Below are the code and all the weights of a small trained network. Each question names an input and a class and asks about switching units off, where a switched-off unit gives its printed mean instead of its output.

import numpy as np


def w(rows, s, z=0):
    codes = np.array(rows[::2]) - 128.0
    scale = np.full(codes.shape[1], s)
    scale[-1] = z or s
    return codes * scale


def norm(h):
    return h / np.sqrt((h * h).mean(-1, keepdims=True) + 1e-5)


def f(y):
    return np.maximum(y, 0)


def log_softmax(a):
    a = a - a.max(-1, keepdims=True)
    return a - np.log(np.exp(a).sum(-1, keepdims=True))


def net(x, mask):
    res = np.array(x, float).reshape(1, 4) / 4 @ E
    u = 0
    for l in range(3):
        y = f(norm(res) @ A[l][:, :-1].T + A[l][:, -1])
        res = res + np.where(mask[u : u + 12], y, B[l][:, -1]) @ B[l][:, :-1]
        u += 12
    return log_softmax(norm(res)[-1] @ U[:, :-1].T + U[:, -1])


A, B = {}, {}
E = w([
[142,165,184,171,145,254],'x0',
[80,48,67,135,110,183],'x1',
[106,120,169,77,78,145],'x2',
[21,167,154,189,121,105],'x3',
],0.0075)
A[0] = w([
[49,165,169,140,123,65,92],'0.n1',
[133,104,54,160,47,167,183],'0.n2',
[194,138,135,82,181,121,114],'0.n3',
[98,2,126,163,131,147,8],'0.n4',
[99,91,234,68,36,169,111],'0.n5',
[178,136,92,250,245,154,34],'0.n6',
[139,64,146,208,197,131,63],'0.n7',
[14,179,124,202,186,171,113],'0.n8',
[161,186,212,87,197,56,41],'0.n9',
[166,154,158,136,131,185,3],'0.n10',
[207,98,120,111,154,187,106],'0.n11',
[151,95,57,208,171,63,133],'0.n12',
],0.0077,0.0033)
B[0] = w([
[233,162,44,127,128,107,214],'0.n1',
[198,144,159,171,153,90,231],'0.n2',
[148,194,73,164,94,91,229],'0.n3',
[126,50,156,201,150,105,188],'0.n4',
[110,175,45,55,250,121,231],'0.n5',
[93,172,110,13,191,154,228],'0.n6',
[67,128,113,129,151,123,170],'0.n7',
[221,147,70,129,71,133,254],'0.n8',
[160,45,192,145,148,127,243],'0.n9',
[161,105,141,161,160,185,180],'0.n10',
[187,155,72,108,1,133,243],'0.n11',
[94,130,150,44,150,125,238],'0.n12',
],0.0063,0.0041)
A[1] = w([
[102,91,102,109,191,175,67],'1.n1',
[69,225,109,209,122,94,118],'1.n2',
[138,51,190,136,183,104,229],'1.n3',
[155,118,96,75,109,141,50],'1.n4',
[69,61,53,144,118,171,148],'1.n5',
[146,153,215,175,117,99,35],'1.n6',
[174,166,83,173,1,124,77],'1.n7',
[24,141,109,135,117,152,165],'1.n8',
[180,95,132,162,169,189,211],'1.n9',
[106,207,230,92,131,97,136],'1.n10',
[72,132,130,28,181,125,141],'1.n11',
[110,125,171,145,156,148,6],'1.n12',
],0.0095,0.0022)
B[1] = w([
[104,156,164,128,178,135,176],'1.n1',
[239,99,81,35,65,211,177],'1.n2',
[94,149,130,212,141,87,180],'1.n3',
[122,152,87,177,145,119,217],'1.n4',
[210,71,211,61,190,134,210],'1.n5',
[158,77,163,146,162,74,160],'1.n6',
[164,116,97,187,125,103,228],'1.n7',
[254,127,94,102,159,129,148],'1.n8',
[96,145,165,152,129,60,254],'1.n9',
[190,88,105,122,184,142,200],'1.n10',
[84,242,78,114,153,145,204],'1.n11',
[172,144,101,148,70,175,131],'1.n12',
],0.0076,0.0048)
A[2] = w([
[109,2,181,160,139,173,79],'2.n1',
[208,185,198,190,133,76,167],'2.n2',
[175,106,121,126,120,249,128],'2.n3',
[112,141,77,178,121,51,254],'2.n4',
[104,183,133,198,85,203,2],'2.n5',
[115,201,77,232,145,185,141],'2.n6',
[86,41,102,148,96,40,79],'2.n7',
[122,197,238,210,119,235,80],'2.n8',
[147,171,120,158,20,111,83],'2.n9',
[106,150,143,22,153,184,140],'2.n10',
[60,171,16,133,73,93,114],'2.n11',
[161,210,197,210,108,215,117],'2.n12',
],0.0079,0.0026)
B[2] = w([
[162,96,242,190,193,97,146],'2.n1',
[75,54,147,155,133,182,254],'2.n2',
[134,130,97,87,57,26,192],'2.n3',
[64,143,160,99,69,255,221],'2.n4',
[141,78,224,96,92,33,137],'2.n5',
[63,107,141,180,137,161,185],'2.n6',
[43,194,160,146,52,124,165],'2.n7',
[30,117,100,103,72,13,169],'2.n8',
[168,138,104,173,142,163,154],'2.n9',
[100,206,130,156,214,130,165],'2.n10',
[115,55,222,173,150,98,180],'2.n11',
[49,95,108,60,87,91,194],'2.n12',
],0.0075,0.0069)
U = w([
[241,124,42,87,8,145,135],'0',
[15,122,140,74,44,29,133],'1',
[144,215,79,21,222,113,128],'2',
[202,42,248,147,176,88,134],'3',
[84,172,135,201,128,206,147],'4',
[161,222,195,158,83,119,7],'5',
[161,220,207,139,79,139,3],'6',
],0.017,0.029)

Each question gives the input, the list of numbers given to net, and the class t.
The units are the neurons (one row each of A and B). Each row of codes is followed by its name. A weight is (code - 128) times the scale printed after its matrix; where a second scale follows, it is the last column's (A, B and U).
mask holds one flag per neuron, layer by layer. A switched-off neuron (its flag False) gives its mean, the last column of its row in B, instead of its output. The means were averaged over made-up inputs and are rounded, as every weight is.
A unit's drop is (log p(t) with every unit on - log p(t) with that unit switched off) / (log p(t) with every unit on - log p(t) with every unit switched off).
The circuit of an input: a set's keep is (log p(t) with only the set's units on - log p(t) with every unit switched off) / (log p(t) with every unit on - log p(t) with every unit switched off). Starting from the 12 units with the biggest drops (on a tie, the unit counted first), units are removed one at a time, each time the one whose removal leaves the highest keep (on an exact tie, the one counted first), for as long as the keep stays at least 0.8.
units of the circuit, in order: the units of the circuit, biggest drop first
top k neurons in layer l: the k neurons of layer l with the biggest drops, biggest first
drop of u: that unit's drop, to one decimal
input [-1,5,-6,-2], class 2: units of the circuit, in order	(0.n6)
input [-6,-2,-1,6], class 0: units of the circuit, in order	(1.n2; 1.n9)
input [-3,3,5,5], class 0: top 3 neurons in layer 0	(0.n6; 0.n12; 0.n1)
input [-1,2,-8,7], class 2: top 2 neurons in layer 0	(0.n6; 0.n12)
input [2,-8,8,7], class 2: units of the circuit, in order	(0.n5; 1.n2)
input [-8,-4,2,-7], class 1: top 4 neurons in layer 0	(0.n8; 0.n1; 0.n11; 0.n2)
input [4,2,3,1], class 1: top 3 neurons in layer 0	(0.n6; 0.n8; 0.n12)
input [-6,-6,7,-4], class 2: top 4 neurons in layer 0	(0.n11; 0.n5; 0.n8; 0.n4)
input [7,8,5,8], class 0: top 3 neurons in layer 1	(1.n8; 1.n2; 1.n5)
input [7,4,-8,-7], class 2: top 4 neurons in layer 0	(0.n6; 0.n8; 0.n7; 0.n1)
input [-1,5,-7,5], class 2: top 3 neurons in layer 0	(0.n6; 0.n12; 0.n11)
input [-2,0,7,-6], class 2: top 2 neurons in layer 0	(0.n5; 0.n8)
input [6,5,6,4], class 1: top 4 neurons in layer 2	(2.n8; 2.n3; 2.n12; 2.n9)
input [8,8,1,5], class 1: units of the circuit, in order	(2.n8)
input [-5,7,-6,5], class 3: top 2 neurons in layer 1	(1.n5; 1.n11)
input [-1,4,-8,5], class 2: top 2 neurons in layer 0	(0.n6; 0.n12)
input [5,6,2,3], class 3: top 2 neurons in layer 1	(1.n5; 1.n11)
input [-3,1,2,3], class 4: top 2 neurons in layer 0	(0.n1; 0.n3)
input [-3,-2,-7,8], class 0: top 2 neurons in layer 0	(0.n8; 0.n5)
input [-2,8,-6,7], class 3: units of the circuit, in order	(1.n5)
input [-5,-4,-5,7], class 0: drop of 1.n2	0.8
input [-3,-5,3,2], class 3: drop of 0.n9	1.1
input [3,0,5,-2], class 2: drop of 2.n2	0.1
input [6,-5,-1,8], class 0: drop of 0.n8	0.0
